Here is a tiny trained network, its code and every weight. The questions are about switching its units off for an input and a class, where a switched-off unit gives its printed mean instead of its output.

import numpy as np


def w(rows, s, z=0):
    codes = np.array(rows[::2]) - 128.0
    scale = np.full(codes.shape[1], s)
    scale[-1] = z or s
    return codes * scale


def f(y):
    return np.maximum(y, 0)


def log_softmax(a):
    a = a - a.max(-1, keepdims=True)
    return a - np.log(np.exp(a).sum(-1, keepdims=True))


def net(x, mask):
    res = np.array(x, float).reshape(1, 2) / 4 @ E
    y = f(res @ A[0][:, :-1].T + A[0][:, -1])
    res = res + np.where(mask, y, B[0][:, -1]) @ B[0][:, :-1]
    return log_softmax(res[-1] @ U[:, :-1].T + U[:, -1])


A, B = {}, {}
E = w([
[88,207,182,32,160,64,182,211,251],'x0',
[255,147,38,36,207,254,158,43,175],'x1',
],0.0078)
A[0] = w([
[109,85,146,190,122,52,159,159,123,64],'n1',
[78,153,210,187,95,133,90,113,150,40],'n2',
[122,131,126,147,109,111,103,136,149,30],'n3',
[225,180,116,92,142,146,157,126,124,8],'n4',
[160,38,133,185,104,145,164,95,87,89],'n5',
[102,119,89,122,127,163,119,119,28,90],'n6',
[126,87,104,156,153,79,103,22,56,60],'n7',
[116,127,132,135,93,134,97,70,69,103],'n8',
[129,176,123,164,99,92,102,146,158,7],'n9',
[157,149,119,98,112,177,180,170,118,164],'n10',
[172,106,159,102,123,172,161,77,154,89],'n11',
[116,92,212,172,125,138,148,158,115,77],'n12',
[84,159,134,138,181,100,121,157,255,145],'n13',
[102,138,207,167,54,111,163,167,95,71],'n14',
[164,100,68,142,141,150,138,137,196,85],'n15',
[135,188,96,8,114,60,143,126,157,100],'n16',
[73,139,166,84,199,126,138,176,171,179],'n17',
[139,107,139,76,166,109,137,195,110,59],'n18',
[193,107,98,75,107,165,122,161,186,7],'n19',
],0.0093,0.0021)
B[0] = w([
[183,64,150,91,213,217,217,85,88,226],'n1',
[145,97,185,100,185,223,157,81,90,208],'n2',
[48,142,205,173,138,177,176,121,67,146],'n3',
[168,133,233,133,178,180,133,115,107,230],'n4',
[89,150,125,128,47,135,113,204,138,233],'n5',
[95,129,37,200,80,169,121,253,185,211],'n6',
[82,182,83,198,119,63,145,135,148,234],'n7',
[206,146,89,173,66,79,187,149,118,205],'n8',
[118,120,147,153,134,187,96,157,137,162],'n9',
[118,127,119,115,157,126,114,124,69,192],'n10',
[180,109,178,155,138,164,149,151,179,211],'n11',
[146,172,155,88,183,133,141,74,102,194],'n12',
[84,158,85,173,115,107,100,180,200,255],'n13',
[153,107,166,85,136,140,164,102,105,241],'n14',
[130,195,179,160,154,182,123,121,134,201],'n15',
[155,171,136,143,87,22,143,127,144,246],'n16',
[131,202,98,140,77,79,56,160,146,244],'n17',
[119,158,127,167,95,55,157,132,186,168],'n18',
[192,55,172,120,124,178,185,116,111,213],'n19',
],0.0063,0.0075)
U = w([
[62,169,164,214,79,119,155,201,131,191],'0',
[89,126,254,145,147,211,179,101,92,6],'1',
[51,127,181,150,121,156,97,87,126,188],'2',
],0.0079,0.0012)

Each question gives the input, the list of numbers given to net, and the class t.
The units are the neurons (one row each of A and B). Each row of codes is followed by its name. A weight is (code - 128) times the scale printed after its matrix; where a second scale follows, it is the last column's (A, B and U).
mask holds one flag per neuron, in row order. A switched-off neuron (its flag False) gives its mean, the last column of its row in B, instead of its output. The means were averaged over made-up inputs and are rounded, as every weight is.
A unit's drop is (log p(t) with every unit on - log p(t) with that unit switched off) / (log p(t) with every unit on - log p(t) with every unit switched off).
The circuit of an input: a set's keep is (log p(t) with only the set's units on - log p(t) with every unit switched off) / (log p(t) with every unit on - log p(t) with every unit switched off). Starting from the 12 units with the biggest drops (on a tie, the unit counted first), units are removed one at a time, each time the one whose removal leaves the highest keep (on an exact tie, the one counted first), for as long as the keep stays at least 0.8.
units of the circuit, in order: the units of the circuit, biggest drop first
unit that matters most: the unit with the biggest drop
top k neurons: the k neurons with the biggest drops, biggest first
drop when u is switched off: that unit's drop, to one decimal
input [4,-7], class 1: units of the circuit, in order : n1, n2
input [-6,5], class 0: units of the circuit, in order : n6, n7
input [4,-6], class 1: units of the circuit, in order : n1, n2
input [7,-8], class 1: unit that matters most : n1
input [1,-3], class 2: top 2 neurons : n4, n19
input [0,-2], class 2: top 3 neurons : n4, n19, n11
input [-5,5], class 0: top 3 neurons : n6, n1, n7
input [3,-3], class 2: drop when n7 is switched off : 0.2
input [-5,3], class 0: drop when n7 is switched off : 0.1
input [-6,4], class 0: drop when n7 is switched off : 0.1
